q_500: [144  97 142 139 143 116 161  76]
q_59: [140 128 110 125 150 106 133 204]
q_134: [111 120 122 126 193 144 171 119]
q_299: [151  40 115  91 152  97  79 129]
q_41: [140 126 155 100 153 118  94 152]
q_927: [143 123 157 165 139 162  97 158]
has: [157 165] -> yes
has: [152  94 118] -> no
has: [162 139 165] -> no
has: [171 119] -> yes
has: [143 116] -> yes

q_927: [201 105 139 143]
q_336: [124 143 108 130]
q_41: [106 104 113 134]
q_134: [105 101 181 152]
q_912: [ 16 124 169 137]
q_555: [174 104 116 138]
q_18: [140 101 153 129]
q_59: [159 104 139 129]
has: [105 101 181] -> yes
has: [174 104] -> yes
has: [ 16 124] -> yes

q_59: [ 86 166 110 136  88 156 166  80  56]
q_336: [ 78 138 188 164 156 183  78 111 157]
q_134: [ 77 181 122 131  89 172 145  74  78]
q_42: [113  39 144 131 174 157  80 125 163]
q_41: [183 111  84  57 120 101 109 148 163]
q_18: [105  49 155 143 176 161  78 125 163]
q_555: [170 153 130 162 127  58 183 177  97]
q_912: [183 111  84  57 120 101 109 148 184]
has: [183 110] -> no
has: [ 88 156 167  80] -> no

q_41: [152 136 163 126 107  85 158 141  99 163 114  81  95 133  98  92  94]
q_555: [110 130 112 124  86 119 121 127 117 112  51 110  95 136 114 127 137]
q_912: [ 94 136  91 124  76 148 118 129 134 105  14 144 108 150 135 159 171]
q_134: [161 155 159 126 139 124 176 157 120 168 126 128 126 151 117 116 114]
has: [161 155 158] -> no
has: [114  81  95 133  98] -> yes
has: [144 108] -> yes

q_59: [204 110 140 159 124 109  86 244  48 151]
q_555: [128  75  79 132  78  74 145  65 142 199]
q_609: [128  75  79 132  78  74  52 198  19 123]
has: [ 65 145] -> no
has: [ 74 145] -> yes
has: [ 75  52 198  19] -> no

q_299: [ 89 130 154 102 116 140 132 143 144  98  87 114 184 166  64 170 161 156
  69 164 195 103 146 113 214 126 161 107  89 106 128  66 108 128 123 121
 133 146 177  63  70 158  80 139 102 126  95]
q_18: [133 122 118 101 113 109  75 121 131 150 175  99  84 161 130 182  61  69
 123 121 116 144 134  59 142  83  61 172  78 147 128 191 150 123 181  76
 152 132 115 126  85 164 152 134  96 130 146]
q_41: [139 104 114 151 122 192  80 122 146 199  91 160 140  86 151 101  96 138
 157 132 161 119 132  73 105 171  96 135 101 150 114 121  90 128 160 145
 172 125 124 155  86 180  97 113 108 107 105]
q_609: [ 89 127 154  96 116 140 132 143 144  98  87 114 184 166  64 170 161 156
  69 164 195 103 146 113 214 126 161 107  89 106 128  66 108 128 123 121
 133 146 177  63  70 158  80 139 102 126 142]
has: [ 75 152 132] -> no
has: [114 184 166] -> yes
has: [ 90 106] -> no
has: [164 152 134  96 130] -> yes
has: [146 130] -> no

q_18: [215 193 115 190 114 111 145 128  54 125 109]
q_299: [159  71 161 190 144 183  57 145 192 130 110]
q_336: [162 119  89 190 137 190 110 175 103 152  69]
q_59: [143 127  99 190 134 209 110 125 127 121  64]
q_912: [143 126 100 190 135 206 108 143 127 122  62]
q_134: [213 188 115 190 115 111 145 129  55 126 109]
q_41: [214 192 115 190 116 112 145 128  60 126 109]
q_500: [144 127 100 190 134 206 109 141 129 122  59]
q_555: [143 127  99 190 134 209 110 141 127 121  64]
has: [192 116] -> no
has: [214 193 115] -> no
has: [100 190 135] -> yes
has: [110 130 192] -> no
has: [152 103 175] -> no
has: [190 134 209 110 141] -> yes
has: [143 127] -> yes

q_42: [163 154 192 184 180 144 157 173 188 175 172 153 157 128 172 141 234 166
 136]
q_912: [152 141 156 178 163 143 140 159 151 155 164 139 152 124 161 142 172 170
 129]
q_134: [138 138 151 145 144 134 137 141 145 142 141 138 139 138 143 133 159 143
 131]
q_500: [145 136 148 156 152 140 138 152 147 146 149 135 147 127 149 139 169 157
 129]
q_609: [157 142 160 183 164 143 140 171 143 152 172 141 145 131 170 140 192 169
 129]
q_336: [139 143 162 145 144 133 138 143 146 142 143 144 136 128 145 132 171 139
 134]
q_299: [137 134 143 142 141 133 135 140 138 139 138 133 137 130 140 133 156 140
 129]
q_41: [163 151 185 179 180 146 156 174 189 175 161 149 162 132 169 145 230 174
 135]
q_59: [154 138 153 170 157 141 139 168 139 146 164 138 140 124 163 137 192 160
 129]
q_18: [146 136 148 159 152 139 137 153 145 146 152 136 145 151 152 138 170 157
 129]
has: [190 175 161 149] -> no
has: [143 144] -> yes
has: [145 147 152 136 145] -> no
has: [133 138 143 146] -> yes
has: [185 151 163] -> no

q_59: [135 125 182  46 130  91 139 152 142 124 149 159 142 149  79  66  79 164
 182]
q_299: [103  78  57 127  98  94  74  85  82 104  83  63  70  83 120 126 116  83
  57]
q_134: [103  78  26 127  98  94  74  71  82 104  83  63  70  83 120 126 116  83
  57]
has: [98 94] -> yes
has: [128  98  94] -> no
has: [104  82  63  70] -> no
has: [83 57] -> yes

q_609: [ 76  96 165 131 102 116 128]
q_41: [ 28 223  45  37 168 203 126]
q_555: [100 104 156 124 103 119 143]
q_18: [177 170  37 114 231 152  42]
q_336: [159 187  58 101 196 167  67]
q_59: [ 90 137 112 106  86 152 161]
q_927: [ 55  87 198 122  41 155 228]
has: [177 170  37 114 231] -> yes
has: [ 96 166] -> no

q_609: [118  92 162 180 230  75 182  62 117  40  52  53  64 210  49 209]
q_500: [180  68 190  56 103 176 115 169 222 176 141 160 205  32  93  38]
q_18: [ 56  92  86  33  65 222 151 153 193  32  48 214  56 187  98 218]
q_912: [213 118  70 143  95 171 152  69 234  85 221  48  57 124  70 134]
q_59: [220  75  69 153 192 167 197  64  91 123 196 135 145 101  79 117]
q_336: [219  88 132 146 126 127 206 206 218 111  52 206 136 194  49 150]
q_555: [151 197 132 160  43  48 170  24  46  67 133  46  29 143  59 168]
q_41: [203 230 229  52 202 188  92 229 208  20 224 176 211  96 234 103]
q_299: [118  92 162 180 230  75 182  62 117  40  52  53  37 163 133  49]
q_134: [232 152  95 119  50 111  87  44  71 221  82 104  57 116 210 233]
q_42: [ 36 124 185 101  81  56 212 120 128 206 161 204 199 233 137 223]
has: [ 86  33  65 222] -> yes
has: [ 67 133] -> yes
has: [193 153] -> no
has: [117  62 182] -> no
has: [ 48  57 124  70 134] -> yes

q_927: [ 54 191 132 207  45 222  54 143 154  76  38  40 223 199 113 209  48 219]
q_299: [ 54 191 132 207  45 222  54 143 154  76  38  40 223 199 201 138 190 182]
q_59: [172  40 131  50 219 122 146  63 107  74  74 156  29 155 213  86 225  58]
q_134: [131 111  57 188  77 170 172 124 118 122 187 115 147 144 188 223  88 186]
q_500: [ 54 191 132 207  45 222  54 143 154  76  38  62 171 135 107 128 107  92]
has: [172  40 131  50] -> yes
has: [ 54 143 154] -> yes
has: [219 122] -> yes
has: [154 143] -> no

q_18: [112 165 149 119 142 106 102 121 139 124 109 134 121 141  89 153 128]
q_134: [ 50 165 139 150 136  72 101 113 123  76  85 151  70 163 188 118  78]
q_299: [117  89 145 143  99 117 163 134 164 161 134 109  65 114 166 164  78]
q_927: [123 122 146 220  95 105 154 101 122  92 155 164  68 215 153 105  84]
q_500: [ 96 127 139 130 152 134 151 195 120 148 108 138  94 117  99 148 141]
q_609: [117  89 145 143  99 117 163 134 164 161 134 109  65 112 139 169 100]
q_41: [ 78 171  90 123 167 147 120 154 120 124 132 173 107 107 125 117  74]
q_336: [118 152 127  74 146 135 151 115 138 118 121 165 108 114 166 164  78]
has: [ 95 105 154] -> yes
has: [ 74 146 135 151 116] -> no
has: [155 164  68 215 153] -> yes
has: [134 109] -> yes

q_59: [ 53 173 193 116 111 198]
q_555: [ 54 185 203 112 127 170]
q_609: [ 49 164 193 118 128 193]
q_18: [130 119 127 124 119 128]
q_134: [145 186 118  61  66 113]
q_927: [140 201 121  61  56  85]
q_500: [214  64   9 132 119  55]
q_912: [ 59 161 189 122 130 185]
has: [130 119 127] -> yes
has: [ 61 118 186] -> no
has: [214  64  10 132] -> no
has: [ 64   9 132 119] -> yes
has: [214  64   9] -> yes
has: [ 54 185 203 113] -> no
has: [119 127 124 119] -> yes

q_18: [135 250 199 181]
q_609: [167 235 209 185]
q_299: [167 182 209 185]
has: [250 199 181] -> yes
has: [135 250 199 181] -> yes
has: [185 209 182] -> no
has: [167 235] -> yes
has: [135 250] -> yes

q_500: [122 149 100 235  96 162 191 116 117 107 108 151  50 144 112  87 146 137
 170 152 149  74 106 170 164 128 136 102  85  99 160 140  78  73 148 128
 115 146 237  81 200 141]
q_41: [112 190 125 133 132 131 167 148 120 114  88 131  94 152  90 123 193 183
 155 186  88 138 106 156 209 114 126  92 107 135 187 109  94  72 231 138
  78 130 192 106 198  82]
q_59: [134 162 143 172 122 128 163 144 108 133 118 156 122 103 118 103 157 157
 170 177 118 118  76 173 171 114 114 125  92  98 141  87  73  96 166 138
 118 155 179 126 184 120]
q_336: [121 197 113 140 110 166 201 130 117 138 129 151 111 156 113 152 195 170
 160 145 118  91 133 162 185 133 104  94 107  88 142 132 104  64 168 119
  85 114 229 108 218 100]
q_927: [112 190 125 133 132 131 167 148 120 114  88 131  94 152  90 123 193 183
 165 186  88 138 106 156 209 114 126  92 104 135 187 109  94  72 231 138
  78 130 192 106 198  82]
q_912: [165 192  90 167 167 110 102 135 141  95  76 160 137 125  98  63 191 168
 155 139 107 168  81 195 195 135 107 137  92 147 187 113  62 103 144 149
  97 154 162 147 217  83]
q_609: [151 184 139 160 102 131 148 165 117 139 113 163 100 120 151  72 178 151
 141 146  92 101  54 166 197 124 118 101  92 100 165 102  94  79 187 153
 137  91 196 155 203 134]
has: [131  94 152  90] -> yes
has: [165 183] -> no
has: [168 148] -> no
has: [187 110  94  72] -> no
has: [154  97 149 144 103] -> no
has: [160 140  78  73 148] -> yes
has: [107 135 187] -> yes

q_609: [134 146 147  93  37 144 110 198 177 176 150]
q_500: [ 51 180  73  90  95 147 225 138 177  74 149]
q_59: [135 145 149  95  35 145 109 198 177 176 150]
q_336: [109  83  72 116  93  87  99 119 177 248 171]
q_555: [ 93 132 136  98  64 164 117 193 177 145 149]
has: [ 95 147 225] -> yes
has: [177 193 117 164] -> no
has: [64 98] -> no
has: [73 90] -> yes
has: [177  74] -> yes
has: [ 87  93 116] -> no
has: [177 198 109] -> no

q_912: [111 141 184 195 143 207 164 186  83 162 189 147 175 208 135 155 145 221
 192 160 182 155 160 143 165 139 118 153 181 129 185 196 101 100]
q_134: [123 130 143 143 135 149 139 145 114 139 143 134 142 149 132 135 130 159
 144 141 148 142 140 131 140 135 121 141 143 124 140 148 120 119]
q_42: [101 141 165 176 129 194 150 177  83 142 172 134 184 216 140 146 110 171
 189 179 241 143 153 147 162 158 104 139 145 112 160 178 106  94]
q_609: [ 96 136 187 178 136 188 172 187 104 165 186 139 167 202 135 156 118 227
 191 160 194 150 162 151 177 149 121 138 175 137 174 202  97 103]
q_41: [114 159 165 205 148 222 159 142  70 161 182 157 162 240 115 158 124 209
 249 139 158 132 144 165 167 136 115 143 140 111 193 218 100  96]
q_59: [ 93 146 202 190 145 191 182 171 110 177 190 132 168 214 127 159 128 208
 220 152 186 166 145 160 168 147 126 149 158 138 187 196 108  99]
q_927: [ 87 135 213 173 132 164 187 171 127 172 194 115 153 204 127 147 122 190
 174 138 174 170 140 151 155 146 145 126 163 176 174 163 109 114]
q_555: [104 147 193 201 141 207 169 176  87 164 194 139 175 224 129 155 139 201
 206 154 187 157 149 151 160 141 124 145 166 138 190 189 105  98]
has: [149 121] -> yes
has: [129 194] -> yes
has: [109 114] -> yes
has: [101 141 165 176 129] -> yes
has: [201 193 147 104] -> no

q_299: [163 176  83  78  71  58]
q_500: [152 104  86  83  55  72]
q_912: [231 130 180 179 171 180]
q_59: [107  78 175 172 186 186]
q_609: [ 65  49 192 172 180 181]
q_42: [ 71 158 184 199 197 193]
has: [180 179] -> yes
has: [180 180] -> no
has: [83 55] -> yes
has: [55 73] -> no
has: [152 104  86] -> yes
has: [186 186] -> yes

q_927: [ 63  70  93 126 158 184 194 188 168 178 218 242]
q_555: [199 113  42  58 140 212 204 120  46  52 133 209]
q_912: [199 113  42  58 140 212 204 188  46  52 133 209]
has: [140  58  42 113] -> no
has: [42 58] -> yes

q_609: [119 151  22 166 131]
q_41: [214 151  22 166 206]
q_500: [212 199 224 123  52]
q_59: [119 151  22 166 206]
has: [122  52] -> no
has: [212 199] -> yes
has: [206 166] -> no
has: [206 166  22 151] -> no
has: [212 199 224 123] -> yes

